Below is a small trained network, with its code and all its weights. Each question gives an input and a class and asks what happens when units are switched off, that is, made to give their printed mean instead of their output.

import numpy as np


def w(rows, s, z=0):
    codes = np.array(rows[::2]) - 128.0
    scale = np.full(codes.shape[1], s)
    scale[-1] = z or s
    return codes * scale


def f(y):
    return y / 2 * (1 + np.tanh(0.7978845608 * (y + 0.044715 * y**3)))


def log_softmax(a):
    a = a - a.max(-1, keepdims=True)
    return a - np.log(np.exp(a).sum(-1, keepdims=True))


def net(x, mask):
    res = np.array(x, float).reshape(1, 7) / 4 @ E
    y = f(res @ A[0][:, :-1].T + A[0][:, -1])
    res = res + np.where(mask, y, B[0][:, -1]) @ B[0][:, :-1]
    return log_softmax(res[-1] @ U[:, :-1].T + U[:, -1])


A, B = {}, {}
E = w([
[123,104,7,117,181,166,150],'x0',
[37,67,133,91,103,89,174],'x1',
[134,121,130,128,129,127,134],'x2',
[136,121,145,60,79,229,122],'x3',
[128,126,129,131,128,129,129],'x4',
[125,129,127,130,127,129,125],'x5',
[147,114,138,123,133,126,152],'x6',
],0.018)
A[0] = w([
[155,136,194,83,37,146,105,136],'N1',
[132,91,104,135,114,80,114,122],'N2',
[144,116,66,142,206,92,133,138],'N3',
[122,103,55,53,144,249,137,61],'N4',
[200,158,135,135,172,144,82,219],'N5',
[69,89,97,122,115,92,150,152],'N6',
[140,120,196,91,59,156,89,156],'N7',
[149,166,103,152,149,126,118,178],'N8',
[121,125,103,76,107,160,141,137],'N9',
[151,124,169,151,107,32,87,193],'N10',
[127,149,176,135,110,75,126,161],'N11',
[121,113,157,107,85,123,92,147],'N12',
[125,158,181,199,130,25,132,198],'N13',
[8,66,137,73,105,89,177,179],'N14',
[116,121,48,163,227,75,147,147],'N15',
[142,84,103,110,131,136,118,133],'N16',
[216,196,135,158,176,164,90,251],'N17',
],0.013,0.011)
B[0] = w([
[109,181,128,146,31,191,217,202],'N1',
[135,158,118,107,154,103,132,152],'N2',
[93,112,45,198,134,104,145,193],'N3',
[209,103,243,86,199,135,11,215],'N4',
[203,123,85,218,88,203,91,208],'N5',
[91,147,119,93,198,90,137,192],'N6',
[118,141,156,152,46,166,200,201],'N7',
[166,106,91,168,130,145,106,172],'N8',
[100,95,189,90,96,117,97,169],'N9',
[180,110,192,90,159,131,60,213],'N10',
[145,101,216,98,113,126,92,186],'N11',
[107,120,149,109,105,146,158,165],'N12',
[179,91,177,84,175,100,21,240],'N13',
[48,145,169,10,150,36,160,251],'N14',
[107,166,31,159,178,69,177,221],'N15',
[138,147,134,107,186,105,115,148],'N16',
[203,121,107,247,92,206,100,241],'N17',
],0.011,0.024)
U = w([
[196,52,154,159,118,152,26,228],'0',
[120,111,192,63,154,98,73,245],'1',
[140,116,7,210,122,122,134,50],'2',
[67,159,38,109,154,78,182,31],'3',
[147,204,131,194,33,184,183,100],'4',
[47,130,164,108,45,127,230,5],'5',
],0.011,0.0024)

Each question gives the input, the list of numbers given to net, and the class t.
The units are the neurons (one row each of A and B). Each row of codes is followed by its name. A weight is (code - 128) times the scale printed after its matrix; where a second scale follows, it is the last column's (A, B and U).
mask holds one flag per neuron, in row order. A switched-off neuron (its flag False) gives its mean, the last column of its row in B, instead of its output. The means were averaged over made-up inputs and are rounded, as every weight is.
A unit's drop is (log p(t) with every unit on - log p(t) with that unit switched off) / (log p(t) with every unit on - log p(t) with every unit switched off).
The circuit of an input: a set's keep is (log p(t) with only the set's units on - log p(t) with every unit switched off) / (log p(t) with every unit on - log p(t) with every unit switched off). Starting from the 12 units with the biggest drops (on a tie, the unit counted first), units are removed one at a time, each time the one whose removal leaves the highest keep (on an exact tie, the one counted first), for as long as the keep stays at least 0.8.
units of the circuit, in order: the units of the circuit, biggest drop first
unit that matters most: the unit with the biggest drop
k most important neurons: the k neurons with the biggest drops, biggest first
drop when u is switched off: that unit's drop, to one decimal
input [-6,1,7,-1,8,7,6], class 1: units of the circuit, in order -> (N17)
input [4,1,3,0,-7,7,-8], class 3: units of the circuit, in order -> (N13 N17)
input [-1,2,0,1,-7,1,4], class 5: units of the circuit, in order -> (N4 N13)
input [3,-4,-5,0,7,-4,5], class 2: 2 most important neurons -> (N13 N10)
input [-7,0,-6,2,2,3,1], class 4: 2 most important neurons -> (N1 N14)
input [0,2,4,0,1,-8,-8], class 1: 3 most important neurons -> (N15 N1 N3)
input [0,-1,-3,4,2,1,-5], class 4: 2 most important neurons -> (N13 N10)
input [-5,-2,4,1,-8,6,-3], class 4: 3 most important neurons -> (N1 N4 N7)
input [-8,5,-4,1,5,3,2], class 5: 3 most important neurons -> (N1 N7 N4)
input [1,-6,-8,-8,-5,7,-7], class 2: 3 most important neurons -> (N15 N4 N3)
input [0,1,-4,-4,4,-6,-6], class 1: 3 most important neurons -> (N17 N13 N5)
input [-5,-2,4,1,-7,-4,3], class 4: 2 most important neurons -> (N1 N4)
input [1,8,2,-6,0,-6,4], class 3: 2 most important neurons -> (N15 N4)
input [3,0,-4,-6,3,7,8], class 2: unit that matters most -> N14
input [4,5,-4,7,2,-5,-6], class 1: drop when N4 is switched off -> 0.1
input [8,2,-3,3,-1,-6,8], class 1: drop when N4 is switched off -> 2.7
input [-7,-2,1,2,2,-1,1], class 4: drop when N1 is switched off -> 0.4
input [0,2,1,-7,-1,-4,-8], class 1: 2 most important neurons -> (N13 N10)
